Below is a small trained network, with its code and all its weights. Each question gives an input and a class and asks what happens when units are switched off, that is, made to give their printed mean instead of their output.

import numpy as np


def w(rows, s, z=0):
    codes = np.array(rows[::2]) - 128.0
    scale = np.full(codes.shape[1], s)
    scale[-1] = z or s
    return codes * scale


def f(y):
    return y / 2 * (1 + np.tanh(0.7978845608 * (y + 0.044715 * y**3)))


def log_softmax(a):
    a = a - a.max(-1, keepdims=True)
    return a - np.log(np.exp(a).sum(-1, keepdims=True))


def net(x, mask):
    res = np.array(x, float).reshape(1, 5) / 4 @ E
    y = f(res @ A[0][:, :-1].T + A[0][:, -1])
    res = res + np.where(mask, y, B[0][:, -1]) @ B[0][:, :-1]
    return log_softmax(res[-1] @ U[:, :-1].T + U[:, -1])


A, B = {}, {}
E = w([
[169,124,106,227,149],'x0',
[129,130,126,127,126],'x1',
[5,178,171,154,113],'x2',
[128,129,130,128,130],'x3',
[105,84,180,133,97],'x4',
],0.019)
A[0] = w([
[181,68,234,9,65,195],'n1',
[164,100,57,154,166,148],'n2',
[142,53,179,200,131,162],'n3',
[100,193,48,34,193,173],'n4',
[87,211,125,182,227,194],'n5',
[186,48,83,82,157,254],'n6',
],0.011,0.0093)
B[0] = w([
[90,60,153,93,88,233],'n1',
[167,85,90,73,218,201],'n2',
[226,167,189,79,109,190],'n3',
[227,189,224,142,140,204],'n4',
[141,173,83,155,58,214],'n5',
[254,64,155,140,176,251],'n6',
],0.012,0.018)
U = w([
[178,92,219,118,181,237],'0',
[156,172,186,102,37,235],'1',
[185,113,78,117,203,15],'2',
[134,186,1,180,110,62],'3',
[161,38,161,84,102,2],'4',
[44,118,223,137,103,108],'5',
],0.013,0.007)

Each question gives the input, the list of numbers given to net, and the class t.
The units are the neurons (one row each of A and B). Each row of codes is followed by its name. A weight is (code - 128) times the scale printed after its matrix; where a second scale follows, it is the last column's (A, B and U).
mask holds one flag per neuron, in row order. A switched-off neuron (its flag False) gives its mean, the last column of its row in B, instead of its output. The means were averaged over made-up inputs and are rounded, as every weight is.
A unit's drop is (log p(t) with every unit on - log p(t) with that unit switched off) / (log p(t) with every unit on - log p(t) with every unit switched off).
The circuit of an input: a set's keep is (log p(t) with only the set's units on - log p(t) with every unit switched off) / (log p(t) with every unit on - log p(t) with every unit switched off). Starting from all 6 units, units are removed one at a time, each time the one whose removal leaves the highest keep (on an exact tie, the one counted first), for as long as the keep stays at least 0.8.
units of the circuit, in order: the units of the circuit, biggest drop first
unit that matters most: the unit with the biggest drop
k most important neurons: the k neurons with the biggest drops, biggest first
drop of u: that unit's drop, to one decimal
input [-1,5,5,8,-3], class 1: 2 most important neurons	(n4 n2)
input [0,-5,0,1,5], class 4: units of the circuit, in order	(n4)
input [-1,7,2,-5,5], class 5: units of the circuit, in order	(n6 n4)
input [5,1,-1,-1,-1], class 2: 3 most important neurons	(n4 n1 n2)
input [-5,5,2,-4,2], class 5: units of the circuit, in order	(n6 n3)
input [4,4,-7,-1,-1], class 2: 2 most important neurons	(n2 n4)
input [2,-7,4,8,0], class 3: units of the circuit, in order	(n4 n1 n6)
input [-4,7,-6,-1,3], class 4: 2 most important neurons	(n1 n4)
input [8,1,1,3,-2], class 3: 2 most important neurons	(n5 n6)
input [1,3,-4,-6,0], class 2: 4 most important neurons	(n4 n2 n1 n3)
input [-1,2,7,1,-1], class 1: 2 most important neurons	(n5 n2)
input [-3,6,-6,-4,2], class 4: 3 most important neurons	(n1 n4 n3)
input [-3,-6,1,5,-1], class 1: 2 most important neurons	(n6 n2)
input [1,-5,7,8,-8], class 3: units of the circuit, in order	(n5)
input [-5,-2,7,-5,2], class 5: 2 most important neurons	(n3 n6)
input [-1,-6,-6,-3,8], class 4: 2 most important neurons	(n1 n4)
input [6,-5,-5,-3,-2], class 2: 3 most important neurons	(n2 n4 n1)
input [0,1,-4,8,7], class 4: drop of n4	0.7
input [-8,7,7,5,4], class 5: drop of n1	0.0
input [0,2,1,-7,2], class 5: drop of n4	0.2
input [-8,8,2,-6,4], class 5: unit that matters most	n6
